Here is a tiny trained network, its code and every weight. The questions are about switching its units off for an input and a target symbol, where a switched-off unit gives its printed mean instead of its output.

import numpy as np


def w(rows, s, z=0):
    codes = np.array(rows[::2]) - 128.0
    scale = np.full(codes.shape[1], s)
    scale[-1] = z or s
    return codes * scale


def f(y):
    return y / 2 * (1 + np.tanh(0.7978845608 * (y + 0.044715 * y**3)))


def softmax(a):
    e = np.exp(a - a.max(-1, keepdims=True))
    return e / e.sum(-1, keepdims=True)


def log_softmax(a):
    a = a - a.max(-1, keepdims=True)
    return a - np.log(np.exp(a).sum(-1, keepdims=True))


def net(x, mask):
    ids = ['Γελμπσ'.index(c) for c in x.split()]
    T = len(ids)
    res = E[ids] + P[:T]
    r = res
    for j in range(2):
        rows = slice(4 * j, 4 * j + 4)
        q, k, v = (r @ M[0][rows].T for M in (Q, K, V))
        z = softmax(np.where(np.tri(T) > 0, q @ k.T / 4**0.5, -1e9)) @ v
        o = O[0][rows]
        res = res + np.where(mask[j], z, o[:, -1]) @ o[:, :-1]
    y = f(res @ A[0][:, :-1].T + A[0][:, -1])
    res = res + np.where(mask[2:6], y, B[0][:, -1]) @ B[0][:, :-1]
    return log_softmax(res[-1] @ U[:, :-1].T + U[:, -1])


Q, K, V, O, A, B = {}, {}, {}, {}, {}, {}
E = w([
[148,156,134,81,207,231,46],'Γ',
[44,213,50,61,193,139,172],'ε',
[48,109,121,169,250,29,154],'λ',
[128,53,114,43,178,181,177],'μ',
[101,159,216,69,151,94,160],'π',
[122,52,73,98,89,66,96],'σ',
],0.015)
P = w([
[240,168,147,129,135,109,160],'0',
[187,142,142,104,139,101,139],'1',
[146,127,143,100,135,117,119],'2',
[98,114,142,98,119,110,120],'3',
[82,103,140,79,114,136,79],'4',
[28,88,147,91,105,109,95],'5',
[3,89,134,62,115,85,113],'6',
],0.012)
Q[0] = w([
[123,137,6,137,60,141,85],'head 1',
[190,184,217,185,65,154,136],'head 1',
[97,211,98,191,65,141,170],'head 1',
[80,124,83,45,146,160,160],'head 1',
[108,108,116,183,44,163,171],'head 2',
[66,111,176,81,117,71,91],'head 2',
[74,116,158,50,129,158,166],'head 2',
[158,57,185,113,151,127,155],'head 2',
],0.012)
K[0] = w([
[106,82,190,166,246,175,153],'head 1',
[220,160,72,160,164,106,162],'head 1',
[254,62,122,218,174,185,147],'head 1',
[74,86,172,132,113,77,32],'head 1',
[204,190,154,165,240,111,95],'head 2',
[29,67,75,62,178,185,81],'head 2',
[55,89,164,132,122,96,47],'head 2',
[88,171,35,95,75,99,63],'head 2',
],0.0097)
V[0] = w([
[55,99,160,194,187,138,128],'head 1',
[87,88,1,152,186,186,118],'head 1',
[154,179,154,140,152,236,138],'head 1',
[110,248,93,111,114,150,91],'head 1',
[143,8,175,47,97,180,194],'head 2',
[146,119,33,100,83,178,94],'head 2',
[204,97,82,173,64,42,73],'head 2',
[154,108,220,145,138,196,51],'head 2',
],0.0096)
O[0] = w([
[173,194,244,89,216,117,175,112],'head 1',
[220,255,68,99,84,48,140,104],'head 1',
[93,98,152,132,101,78,220,53],'head 1',
[92,123,168,115,49,106,172,100],'head 1',
[158,132,45,249,129,137,159,254],'head 2',
[73,194,15,125,43,103,117,124],'head 2',
[126,102,58,121,128,102,26,27],'head 2',
[121,58,38,95,197,70,198,61],'head 2',
],0.0099,0.0073)
A[0] = w([
[200,45,121,114,35,225,135,147],'neuron 1',
[208,139,183,85,202,121,147,116],'neuron 2',
[241,120,109,65,177,168,21,2],'neuron 3',
[139,172,160,1,147,139,88,137],'neuron 4',
],0.0062,0.0044)
B[0] = w([
[77,224,246,60,64,131,81,213],'neuron 1',
[165,123,58,191,77,94,201,239],'neuron 2',
[96,79,118,190,100,71,167,254],'neuron 3',
[211,3,203,137,252,57,63,243],'neuron 4',
],0.0069,0.0053)
U = w([
[62,66,65,18,131,71,190,94],'Γ',
[117,215,204,54,59,156,89,191],'ε',
[195,77,140,86,149,126,110,3],'λ',
[205,190,108,252,69,213,198,120],'μ',
[35,69,173,174,147,220,133,39],'π',
[84,118,83,112,152,163,16,252],'σ',
],0.0042,0.0026)

Each question gives the input, a string of symbols that net reads in full, and the target symbol t.
The units are the heads (4 rows each of Q, K, V and O) and the neurons (one row each of A and B). Each row of codes is followed by its name. A weight is (code - 128) times the scale printed after its matrix; where a second scale follows, it is the last column's (O, A, B and U).
mask holds one flag per unit, heads first, then neurons. A switched-off unit (its flag False) gives its mean, the last column of its rows in O or B, instead of its output. The means were averaged over made-up inputs and are rounded, as every weight is.
A unit's drop is (log p(t) with every unit on - log p(t) with that unit switched off) / (log p(t) with every unit on - log p(t) with every unit switched off).
The circuit of an input: a set's keep is (log p(t) with only the set's units on - log p(t) with every unit switched off) / (log p(t) with every unit on - log p(t) with every unit switched off). Starting from all 6 units, units are removed one at a time, each time the one whose removal leaves the highest keep (on an exact tie, the one counted first), for as long as the keep stays at least 0.8.
units of the circuit, in order: the units of the circuit, biggest drop first
heads that matter: for each layer, one digit per head in row order, 1 if its drop is at least 0.15 and else 0, layers parted by /
drop of u: that unit's drop, to one decimal
input σ ε μ λ λ σ, target λ: units of the circuit, in order : [head 1; neuron 4; head 2]
input π Γ λ μ, target μ: units of the circuit, in order : [head 1; neuron 2; head 2]
input ε λ λ, target λ: units of the circuit, in order : [head 2; neuron 4; head 1; neuron 1]
input μ μ π λ, target π: units of the circuit, in order : [head 1]
input Γ μ μ σ ε λ μ, target λ: units of the circuit, in order : [head 1; neuron 4]
input μ Γ ε, target Γ: heads that matter : 10
input λ ε π σ π μ π, target μ: heads that matter : 01
input μ μ σ Γ ε Γ, target ε: heads that matter : 10
input π μ σ, target σ: units of the circuit, in order : [head 2; head 1]
input λ ε ε μ λ, target μ: units of the circuit, in order : [head 1; head 2]
input Γ μ Γ Γ λ, target λ: units of the circuit, in order : [head 1; head 2; neuron 4]
input π ε μ ε, target μ: heads that matter : 01
input Γ Γ π ε, target π: heads that matter : 10
input π σ Γ, target σ: heads that matter : 01
input λ ε Γ, target ε: units of the circuit, in order : [head 2]
input π π ε μ, target ε: drop of neuron 4 : 0.1
input ε μ ε ε ε ε, target ε: drop of head 1 : 0.3
input σ σ Γ μ ε μ σ, target μ: drop of head 2 : 0.9
input μ μ ε σ μ π, target μ: drop of head 2 : 1.3
input π σ ε Γ μ μ Γ, target μ: units of the circuit, in order : [head 2]
